Below are the code and all the weights of a small trained network. Each question names an input and a target symbol and asks about switching units off, where a switched-off unit gives its printed mean instead of its output.

import numpy as np


def w(rows, s, z=0):
    codes = np.array(rows[::2]) - 128.0
    scale = np.full(codes.shape[1], s)
    scale[-1] = z or s
    return codes * scale


def norm(h):
    return h / np.sqrt((h * h).mean(-1, keepdims=True) + 1e-5)


def f(y):
    return np.maximum(y, 0)


def softmax(a):
    e = np.exp(a - a.max(-1, keepdims=True))
    return e / e.sum(-1, keepdims=True)


def log_softmax(a):
    a = a - a.max(-1, keepdims=True)
    return a - np.log(np.exp(a).sum(-1, keepdims=True))


def net(x, mask):
    ids = ['αβγδηθμπσ'.index(c) for c in x.split()]
    T = len(ids)
    res = E[ids] + P[:T]
    u = 0
    for l in range(2):
        r = norm(res)
        for j in range(2):
            rows = slice(2 * j, 2 * j + 2)
            q, k, v = (r @ M[l][rows].T for M in (Q, K, V))
            z = softmax(np.where(np.tri(T) > 0, q @ k.T / 2**0.5, -1e9)) @ v
            o = O[l][rows]
            res = res + np.where(mask[u + j], z, o[:, -1]) @ o[:, :-1]
        u += 2
        y = f(norm(res) @ A[l][:, :-1].T + A[l][:, -1])
        res = res + np.where(mask[u : u + 8], y, B[l][:, -1]) @ B[l][:, :-1]
        u += 8
    return log_softmax(norm(res)[-1] @ U[:, :-1].T + U[:, -1])


Q, K, V, O, A, B = {}, {}, {}, {}, {}, {}
E = w([
[67,136,95,126],'α',
[68,184,118,95],'β',
[20,219,48,165],'γ',
[118,182,66,138],'δ',
[54,186,58,171],'η',
[53,131,161,91],'θ',
[77,138,127,68],'μ',
[103,76,240,144],'π',
[203,111,131,2],'σ',
],0.0095)
P = w([
[152,105,134,154],'0',
[141,140,94,57],'1',
[146,248,236,218],'2',
[120,84,150,118],'3',
[140,151,81,65],'4',
[107,191,190,163],'5',
[122,82,152,114],'6',
[141,151,80,67],'7',
[144,188,223,122],'8',
[125,80,156,111],'9',
],0.015)
Q[0] = w([
[66,91,151,91],'0.h0',
[174,59,174,72],'0.h0',
[160,27,73,145],'0.h1',
[166,106,75,254],'0.h1',
],0.0098)
K[0] = w([
[175,222,118,35],'0.h0',
[90,190,193,174],'0.h0',
[115,74,15,254],'0.h1',
[192,160,62,201],'0.h1',
],0.009)
V[0] = w([
[114,15,95,211],'0.h0',
[220,254,157,168],'0.h0',
[153,250,188,226],'0.h1',
[24,128,78,125],'0.h1',
],0.0035)
O[0] = w([
[4,94,171,226,15],'0.h0',
[91,52,201,109,126],'0.h0',
[189,100,176,67,6],'0.h1',
[238,82,70,133,161],'0.h1',
],0.0028,0.0024)
A[0] = w([
[172,167,140,61,207],'0.n0',
[145,34,132,152,132],'0.n1',
[207,143,91,123,73],'0.n2',
[161,32,167,120,71],'0.n3',
[130,196,160,178,224],'0.n4',
[186,83,135,225,2],'0.n5',
[128,1,38,164,56],'0.n6',
[194,101,93,129,233],'0.n7',
],0.0099,0.0027)
B[0] = w([
[127,131,94,222,253],'0.n0',
[100,67,184,124,161],'0.n1',
[30,130,83,148,154],'0.n2',
[207,153,27,2,174],'0.n3',
[183,146,185,211,211],'0.n4',
[207,51,173,140,134],'0.n5',
[21,80,53,132,164],'0.n6',
[58,135,203,186,170],'0.n7',
],0.0081,0.006)
Q[1] = w([
[221,252,20,90],'1.h0',
[155,40,225,134],'1.h0',
[150,224,32,106],'1.h1',
[218,158,105,85],'1.h1',
],0.011)
K[1] = w([
[154,67,129,198],'1.h0',
[117,182,161,93],'1.h0',
[136,65,50,247],'1.h1',
[128,51,94,129],'1.h1',
],0.013)
V[1] = w([
[136,191,46,148],'1.h0',
[211,79,56,175],'1.h0',
[130,183,129,89],'1.h1',
[85,134,254,150],'1.h1',
],0.009)
O[1] = w([
[201,143,131,150,248],'1.h0',
[186,124,46,99,184],'1.h0',
[156,132,144,137,47],'1.h1',
[138,79,127,251,23],'1.h1',
],0.013,0.0017)
A[1] = w([
[118,117,208,246,228],'1.n0',
[56,190,208,123,76],'1.n1',
[85,164,77,2,100],'1.n2',
[59,156,253,84,116],'1.n3',
[67,112,186,82,137],'1.n4',
[104,224,108,156,225],'1.n5',
[128,70,144,80,177],'1.n6',
[155,214,73,113,253],'1.n7',
],0.0098,0.0051)
B[1] = w([
[188,206,147,75,254],'1.n0',
[163,31,141,167,162],'1.n1',
[159,183,118,234,250],'1.n2',
[116,96,193,20,172],'1.n3',
[133,254,150,20,161],'1.n4',
[213,63,178,66,239],'1.n5',
[101,136,99,116,177],'1.n6',
[82,87,196,127,252],'1.n7',
],0.0098,0.008)
U = w([
[174,199,229,190,50],'α',
[235,62,171,111,120],'β',
[146,3,176,45,141],'γ',
[26,98,218,66,164],'δ',
[68,208,120,141,144],'η',
[226,142,27,49,18],'θ',
[208,78,57,142,125],'μ',
[85,43,103,96,253],'π',
[93,116,136,190,238],'σ',
],0.011,0.0038)

Each question gives the input, a string of symbols that net reads in full, and the target symbol t.
The units are the heads (2 rows each of Q, K, V and O) and the neurons (one row each of A and B). Each row of codes is followed by its name. A weight is (code - 128) times the scale printed after its matrix; where a second scale follows, it is the last column's (O, A, B and U).
mask holds one flag per unit, layer by layer, with each layer's heads first. A switched-off unit (its flag False) gives its mean, the last column of its rows in O or B, instead of its output. The means were averaged over made-up inputs and are rounded, as every weight is.
A unit's drop is (log p(t) with every unit on - log p(t) with that unit switched off) / (log p(t) with every unit on - log p(t) with every unit switched off).
The circuit of an input: a set's keep is (log p(t) with only the set's units on - log p(t) with every unit switched off) / (log p(t) with every unit on - log p(t) with every unit switched off). Starting from the 12 units with the biggest drops (on a tie, the unit counted first), units are removed one at a time, each time the one whose removal leaves the highest keep (on an exact tie, the one counted first), for as long as the keep stays at least 0.8.
circuit, biggest first: the units of the circuit, biggest drop first
most important unit: the unit with the biggest drop
k most important neurons: the k neurons with the biggest drops, biggest first
k most important neurons of layer l: the k neurons of layer l with the biggest drops, biggest first
which heads matter: for each layer, one digit per head in row order, 1 if its drop is at least 0.15 and else 0, layers parted by /
input θ π δ μ μ γ γ, target β: 4 most important neurons => 0.n3, 1.n2, 1.n5, 0.n7
input α π δ θ α σ μ θ, target σ: which heads matter => 10 / 11
input η η α θ α, target μ: circuit, biggest first => 1.n0, 1.n3, 1.n4
input γ γ θ μ, target η: circuit, biggest first => 1.n5, 1.n2, 0.n4, 1.n6
input θ μ δ η θ, target δ: circuit, biggest first => 0.n0, 1.h0
input δ θ α σ η η σ θ, target π: most important neuron => 0.n5
input γ σ π μ θ, target β: which heads matter => 01 / 10
input σ γ θ β μ σ δ, target σ: circuit, biggest first => 1.h1, 0.n6
input θ δ μ β γ, target δ: which heads matter => 10 / 10
input σ μ σ σ μ σ α π, target θ: circuit, biggest first => 0.n3, 0.n0, 1.h0, 1.h1
input π δ π σ σ σ α, target π: which heads matter => 00 / 01
input β β σ σ σ, target γ: 3 most important neurons of layer 0 => 0.n3, 0.n7, 0.n0
input θ η σ β σ σ μ θ, target δ: circuit, biggest first => 1.h0, 0.n0
input π μ σ π θ, target η: which heads matter => 00 / 10
input μ γ σ β θ, target α: circuit, biggest first => 1.n2
input η π γ μ γ, target μ: 4 most important neurons of layer 0 => 0.n5, 0.n3, 0.n4, 0.n0
input β μ μ μ α π π μ, target γ: 4 most important neurons => 0.n7, 0.n3, 1.n5, 0.n0
input θ σ σ δ α δ σ π, target δ: 2 most important neurons => 0.n0, 0.n1
input δ γ μ η, target μ: which heads matter => 01 / 01
input β σ μ δ θ θ π σ, target γ: 4 most important neurons of layer 0 => 0.n0, 0.n7, 0.n3, 0.n4
input η μ θ σ δ, target μ: which heads matter => 00 / 10
input γ α σ σ μ μ, target β: circuit, biggest first => 1.n5
input θ σ δ μ μ, target δ: 2 most important neurons => 0.n0, 1.n0
input δ η σ σ σ, target π: 3 most important neurons => 0.n5, 0.n0, 0.n7
input γ π σ η μ, target β: 4 most important neurons => 0.n3, 1.n7, 1.n5, 0.n0
input μ α σ γ π σ π δ, target α: 2 most important neurons of layer 0 => 0.n3, 0.n4
input α σ γ σ σ σ β μ, target σ: most important unit => 1.n2
